[128 = 0]

[133 113 130 134 124 155 118 129 109 130 139  95 128 129 147 111 134 154
 105 114 123 140  54 128 118 112 146 114 143 119 131 118 152 147 104 140
 128 130  95 114 106 112 106 180 140 122 126 130 172 103 139 150 152 139
 118  98 164 115 116 114 116 114 159 145 139 116 127 148 116 145 150 133
 134 140 122 146 119 148 114 107 127  79 122 132 150 142 146 122 137 130
 147 122 113  93 169 116 119 133 128  95 146 117 143  92 132 147 115 115
 130  68 130 139 152 131  98 171 112 151 131 127 124 155  98 135 127 134
 122 105 147 119 147 109 112  97 106 141 155 117 110 126 140 126 168 122
 110 114 103 115 167 119 164 128 141 134] => A
[125 106 118 100 106 176 118 134 159 141 162  96  99 152 130 155 118 141
 139 137 139 107 119 123 143 104 133 156 131 122 122 141 104 153 127 116
 119 166 120 152 112 123 127 140 130 139 120  79  60 165 108 132 152 134
  88  93 122 106  96 152 113 134 146 136 157 143 137 113 138 154 107 136
  81 118 109 152 131  63 157 108 125 116 130 137 117 131 147 125 156 105
 137 137 126 126 150 138 106  68 150 140 142 139 151 147 106 187 133 123
 130  74 167 127 111 136 135 184 108 155 150 147 152 131 136 150 133 126
 148 148 140 135 124 132 104 130  97 131 146 118 116 140 137 109 123 128
 121 169 152 122 135 139 103 130 149 114] => T
[128  83 129 129 130 123 102 128 148 126 103 134 125 154 117 143 135 155
 158 119  72 135 110  76 163 130 123 141 135 134 145 114 114 123 143  92
 178 124 147 158 120  68 143  66 138 128 151  91 120 159  92 119  98 123
 110 113 130 110 169 120 130 119 118  95 161 157 105 156 164 111 116 122
 123 116 119 147 101  85 138 117 126 133  97 139 112 133 132 140 131 132
 101 145 108 159 131 109 145  85  83 138 135 144 107 151 129 176 143 148
 151 108 127 113 108 120 201  93 119 129 148 123 177 110 147 102 107 130
 142 147 128 112 137 126  99 161 139 124 137 136 136 117 108 153 171 131
 120 148 186 116  97 149 115 152  98 128] => T
[132  88 131 122 126  53 124 130 148 123 120  93  93 117 167 137 154 135
 117  91  89 143  62  91 166 145 113 132 135 114 150  82 123 121 113  92
 172 108 154 131 136  45 115 133 147 100 141 123 124 165 132 222  88 121
 127 100 123 120 112  86 130 121 144 104 160 131  95 172 179 122 145 135
 158 117 128 145 137 118 113 105 131 104  90 125 129 122 160 162 108 140
  96 121  89 166  74 109 157 116  85 115 142 140  97 113 156 128 134 152
 155 119 106 123 131 120 135  69 132 130 137 129 143 145 162  99 115 140
 150 106 165 103 123 145 121 153 147 126 148 134 106 171 116 158 133 118
  98  97 108  98  97 137 129 154 108 118] => A
[116  53 126 123 142 168 108 123 131 142  93 137 136 158 137 120 139 157
 165 164 154 116  94 114 136 114 133 100 121 122 139 118 121 132 144 123
 124 146 103 113 121 165 161 106 162 142 148  82 108 168 102  83 159 113
  79 161 110 124 189 183  91 133 105 142 135 150 176 107 124 119  98 104
 102 127 115 122 137  96 159  99 111 132 126 137 139 148  95 112 144 150
 131 143 134 112 160 108  98  82 111 115 129  91 144 159 106 157 124 125
 142  71 162 145 107 126 158 146 149 138 154 121 138 123 138 119 152 118
 134 118 127 119 108 111 138 103  91 138 139 151 148 108 129  94 162 148
 153 174 152 128 129 153  92 121 134 162] => T
[139 101 128 106 109 154 113 132 181 129 155 117  86 145 116 151 127 132
 112 118  96 143 134  98 160 144 111 168 113 134 108 140 118 148 127  90
 162  96 145 192 122  80 124 114 103 114 116  90 103 129 112 110 130 148
 128 109 150  96 112 119 138 103 150  70 156 169 120 149 170 167 123 138
 103 140 104 163 128  75 106 114 129 119 118 155 113 137 180 131 138 115
 108 141  83 158 104 124 141  77  99 176 140 128 121 177 121 185 116 116
 138  68 151  99  83 135 167 129  88 152 134 129 170 115 126 138 120 123
 140 169 134 125 158 124  78 151 119 119 125 128 141 116 134 167 141 118
 147 160 171 127 111 138 146 130 115  81] => T
[121 106 140 133 120 150 123 127 129 124 135 135 112 138 137 142 141 145
 118 130  82 145  92 127 117 146 110 144 111 131 108 129 139 118 142 123
 132 104 118 149 120 115 140 125 119 135 148 112 159 130 132 139 114 128
 129 148 124 137 117 111 140 121 120 101 136 165 107 156 144 126 142 126
 153 134 110 138 128 125 117 133 124 138 139 128 126 116 156 122 127 137
 113 130 121 142 113 132 143 129  98 140 127 128 127 140 136 164 149 111
 125  83 136 118 106 119 134 121 104 116 121 117 159 124 118 117 119 137
  97 155 127 131 118 138 118 134 123 127 103 129 139 127 133 143 154 125
 117 151 134 132 119 127 160 137 116 134] => A
[122  51 124  76 103 117  82 146 110 143 138  99  43 145 218 151 151  82
  95 124 132 128  41  84 156 147 124 103 143 114 100  99 135 110 102  97
 130  55 107 123  97 110  89 180 153 115 133 103 144 187 119 174 126 131
  84  86 168 127 138 130  91  96 128 105 191 142 111 160 179 151 154 120
 157 116 128 129 149  96 119  77 127  99 140 163 158 114 198 143 122 139
 113  89 105 112 140  91 166 122 102  97 144 134 141 103 142 151 114 166
 135   4 148 146 120 130 156 142 167 102 138 156 171 129 150  98 109 161
  85 111 165 110 112 165 100 121  87 143 137 173 116 168 162  81 174 132
  84 119  73  92 126  98 137 161 118 145] => A
[127 116 114  74 118  83 139 133 161 112 162 147  99 113 200 118 129  84
  75 144 197 121 112 152 133 144 109 107  98 131  97 148 146 144 111 133
  95 100 144 127 161 166 111 181 112  96 123 114 115 121 150 118 172 131
 121 174 116 130  74 155 119 111 123 117 119 154 147  91 133 146 128 110
 141 135 117 100 154 123 141 102 116 160 176 148 158 132 159  95 129 137
 138 103 117 134  85 117 142 111 107 164 118 104 169 170 138 104 113 114
 136  93 152 131  90 156 112 141 138 116 138 113 115 150 115 139 148 122
  90 116 131 119 131 141 122 118 106 129 103 134 142 139 160 121  75 112
 168 147  69 151 140  94 144 105 174 105] => T
[138 116 102 160 141 127 133 125 128 149 112 129 158 143  97 123 126 145
 166 118 134 138 157 125 133 113 134 122 167 137 149 134 126 132 128 122
 150 138 149 118 120 131 114  62 139 143 125 148 102 142 112  89 129 131
 122 100 158 106 161 116 110 129 142 131 130 106 155 115 124 117 110 128
  97 136 133 130 128 144 160 123 145 112 103 132 114 137  84 138 115 127
 153 140 149 119 187 108 112 103 168 119 136 142 112 139 106 139 107 165
 144 125 130 144 158 126 129 120 135 152 133 125 131 127 124 142  99 131
 172 111 121 114 139 139 124 148 120 131 146 133 124 113 144 131 163 142
 143 129 170 116  98 146 100 125  97 152] => T
[122 131 119 123 110 161 112 137 138 148 135 134 115 137 105 160 112 117
 150 146 133  96 173 130 135 120 127 150 129 131 124 137  94 118 155 122
 115 151 121 124 121 153 123  98 123 154 125 119  71 165 102 125 115 135
 121 117  99 129 126 146 121 140 108 141 144 121 126 112 124 124 116 136
 106 110 139 125 125  87 146 144 121 125 142 126 102 112 118 128 138 111
 131 133 153 137 119 149 121 106 163 131 132 151 119 134 118 125 135 145
 119 127 138 132 128 123 126 145 118 121 127 148 126 120 147 143 140 139
 128 148 108 140 119 164 125 133 122 112 124 124 125 137 118 110 104 140
 110 145 146 119 120 141  87 142 131 130] => T
[115  57 133 152 150 152 133 122 127 134 105 163 125 133 154 112 154 140
 126 153 137 138  86 153 106 152  95  95 110 132 111 125 152 108 148 122
 114  67 116  97 131 178 130 103 144 153 152 126 155 147 128  99 133 126
 127 194 112 152 154 135  96 118 101 121 107 161 171 125 123 111 128  97
 145 144 116 109 143 167 138 113 124 135 155 136 151 137 106 115  97 159
 131 126 138 133 119  94 128 132 106 128 124 102 125 165 127 118 120 136
 138  56 143 144 112 122 120 102 143 104 126 107 142 134 113 123 133 145
  94 123 107 116  99 151 148 118  97 145  95 162 157 118 153 121 158 136
 172 155 119 145 108 138 139 109 111 180] => A
[129 133 114  94 124  54 133 139 142 118 131 108 100 108 162 129 121  86
 146 128 181  96 132 119 159 111 145 111 142 121 155 109 102 136 108 121
 118 165 161 105 155 108 110 144 141 109 121 125  59 174 122 156 124 113
 123 107 101 123 106 145 113 141 128 155 149 103 126 101 133 124 111 122
 113 102 147 113 151  98 161 105 125 132 115 128 132 127 120 145 128 118
 130 114 136 145 100 118 130 111 151 119 130 154 126 115 130  89 127 159
 145 177 122 140 140 141 126 115 171 127 149 143 100 136 175 123 148 129
 148  93 153 114 123 144 136 148 143 130 145 132 104 171 114 100  62 121
 118 100  97 115 116 119  80 137 152 119] => T
[118  77 138 127 123 198 122 130 145 146 140  95  82 131 137 134 140 142
 117 142 150 129  95 143 133 135 122 132 109 111 106 119 127 134 131 119
 111 104  93 128 113 160 132 174 147 136 118 108 105 154 130 132 149 140
 101 127 121 125 120 146 100 125 136 130 129 149 168 137 130 167 130 128
 107 133 119 149 132 110 109 100 121  80 137 139 145 137 150 126 133 144
 128 134 104 118 104 123 104 110 145 124 144  95 134 136 121 133 109 116
 120  36 160 137 107 127  95 160 120 152 127 139 126 144 127 141 150 129
 130 137 140 139 103 132 132  93  82 140 137 137 129 139 141 109 134 136
 138 148 110 122 141 152 123 119 136 134] => A
[122 102 126 129 103 188 127 136 172 147 158 120  96 139 109 162 126 138
 136 144 135 106 144 148 131 130 107 164 121 125 112 144  99 130 154 118
 111 138 117 136 119 153 116 115 125 158 125 103  69 173 112 131 126 150
 116 120  88 126  94 130 113 137 121 133 139 143 143 125 133 143 122 136
  90 118 123 150 133  82 134 131 125 102 148 130 104 117 140 122 137 111
 129 142 134 151  85 150 105  88 162 145 142 139 120 150 114 139 127 127
 121  89 153 131 115 124  99 163  92 144 125 141 128 140 129 158 145 143
 126 160 124 145 110 168 123 127 103 115 118 116 127 145 131 129  99 129
 126 160 140 125 111 151  98 135 136 123] => T
[144 107 127 116 135 106 104 144 166 127 123 113  97  99 127  99 122  85
 103 114 157 131 147  87 187 144 133 110 132 125 139 116 119 137 112  93
 152  79 143 130 146  94  83 129 129  89  93 137 102 123 127 125 133 151
 126  75 154  90 128 124 114  98 149 100 140 114 144 140 132 162 130 127
 102 132 152 142 120 120  82 100 117  63 102 143 126 150 155 143 121 127
 119 135  66 152  64  99 141 112 125 146 140 128  93 139 137  65  62 156
 149 110 112 123 128 145 145 112 137 155 135 133 124 128 142 142 136 126
 148 117 132 105 162 136  94 119 131 118 142 136 120 127 115 165 102 113
 168  88 122 101 141 133 119 130 121  80] => A
[118 123 151 158 129 172 141 125 120 111 157 105 126 123 127 141 131 187
 133 110  55 138  44 154  96 109 118 160 126 130 138 118 132 139 139 131
 122 149 119 129 109  80 121 127 124 157 161 104 151 129 133 179 101 130
 144 128  90 134  74  72 140 138 145 145 139 147  95 167 115 120 147 127
 136 128 100 160 127 141 135 135 137 107 123 121 116 131 145 131 129 119
 130 141 130 148 126 134 129 122 120 118 135 167 110 112 136 173 173 105
 128 113 125 112 131 113 119 138  83 138 127 115 142 158 117 130 122 149
 120 145 133 132 118 137 128 146 148 146 122  90 111 152 119 150 137 101
 105 132 148 124 130 139 169 135 130 146] => Z
